Below are the code and all the weights of a small trained network. Each question names an input and a class and asks about switching units off, where a switched-off unit gives its printed mean instead of its output.

import numpy as np


def w(rows, s, z=0):
    codes = np.array(rows[::2]) - 128.0
    scale = np.full(codes.shape[1], s)
    scale[-1] = z or s
    return codes * scale


def norm(h):
    return h / np.sqrt((h * h).mean(-1, keepdims=True) + 1e-5)


def f(y):
    return y / 2 * (1 + np.tanh(0.7978845608 * (y + 0.044715 * y**3)))


def log_softmax(a):
    a = a - a.max(-1, keepdims=True)
    return a - np.log(np.exp(a).sum(-1, keepdims=True))


def net(x, mask):
    res = np.array(x, float).reshape(1, 3) / 4 @ E
    u = 0
    for l in range(2):
        y = f(norm(res) @ A[l][:, :-1].T + A[l][:, -1])
        res = res + np.where(mask[u : u + 5], y, B[l][:, -1]) @ B[l][:, :-1]
        u += 5
    return log_softmax(norm(res)[-1] @ U[:, :-1].T + U[:, -1])


A, B = {}, {}
E = w([
[242,85,178,144,111,117,172,194],'x0',
[137,98,148,124,116,55,217,189],'x1',
[2,201,155,180,103,212,46,132],'x2',
],0.0029)
A[0] = w([
[120,203,107,131,183,138,46,22,168],'L0N1',
[63,149,94,49,106,15,200,124,123],'L0N2',
[244,92,79,96,125,110,111,68,162],'L0N3',
[119,28,98,184,128,179,102,58,6],'L0N4',
[109,162,75,196,251,178,56,126,133],'L0N5',
],0.0029,0.0019)
B[0] = w([
[120,6,198,34,71,188,203,111,250],'L0N1',
[119,170,67,57,253,198,222,187,193],'L0N2',
[235,26,239,127,172,163,203,137,240],'L0N3',
[11,131,218,81,84,121,182,212,99],'L0N4',
[152,125,119,116,55,133,154,108,194],'L0N5',
],0.0028,0.002)
A[1] = w([
[132,123,126,177,135,66,185,153,164],'L1N1',
[151,131,145,229,83,143,82,155,29],'L1N2',
[77,165,133,153,98,157,80,128,215],'L1N3',
[244,3,134,110,173,87,123,142,247],'L1N4',
[137,125,170,183,79,106,66,170,9],'L1N5',
],0.0055,0.0016)
B[1] = w([
[144,23,152,184,68,189,62,30,154],'L1N1',
[40,110,41,164,202,78,166,182,137],'L1N2',
[252,57,164,45,94,150,173,70,165],'L1N3',
[113,112,187,17,8,250,109,45,255],'L1N4',
[27,171,20,115,191,54,174,178,132],'L1N5',
],0.0043,0.0081)
U = w([
[219,206,163,208,184,8,4,142,4],'0',
[53,123,2,167,254,59,132,240,144],'1',
[166,65,180,59,13,244,88,28,185],'2',
],0.0059,0.0035)

Each question gives the input, the list of numbers given to net, and the class t.
The units are the neurons (one row each of A and B). Each row of codes is followed by its name. A weight is (code - 128) times the scale printed after its matrix; where a second scale follows, it is the last column's (A, B and U).
mask holds one flag per neuron, layer by layer. A switched-off neuron (its flag False) gives its mean, the last column of its row in B, instead of its output. The means were averaged over made-up inputs and are rounded, as every weight is.
A unit's drop is (log p(t) with every unit on - log p(t) with that unit switched off) / (log p(t) with every unit on - log p(t) with every unit switched off).
The circuit of an input: a set's keep is (log p(t) with only the set's units on - log p(t) with every unit switched off) / (log p(t) with every unit on - log p(t) with every unit switched off). Starting from all 10 units, units are removed one at a time, each time the one whose removal leaves the highest keep (on an exact tie, the one counted first), for as long as the keep stays at least 0.8.
units of the circuit, in order: the units of the circuit, biggest drop first
k most important neurons: the k neurons with the biggest drops, biggest first
top k neurons in layer l: the k neurons of layer l with the biggest drops, biggest first
drop of u: that unit's drop, to one decimal
input [-7,6,-4], class 1: units of the circuit, in order	(L0N2; L1N4; L1N3)
input [6,-2,7], class 1: 3 most important neurons	(L1N4; L1N2; L1N5)
input [-6,2,-2], class 1: units of the circuit, in order	(L1N4; L1N3)
input [6,-5,6], class 1: top 2 neurons in layer 1	(L1N2; L1N4)
input [1,3,4], class 1: top 3 neurons in layer 1	(L1N4; L1N2; L1N5)
input [-8,8,1], class 1: units of the circuit, in order	(L1N4)
input [-6,6,-3], class 1: 3 most important neurons	(L0N2; L1N4; L1N3)
input [6,2,4], class 1: drop of L0N4	0.0
input [3,5,6], class 1: drop of L0N4	0.0
input [-3,5,1], class 1: drop of L0N2	0.8
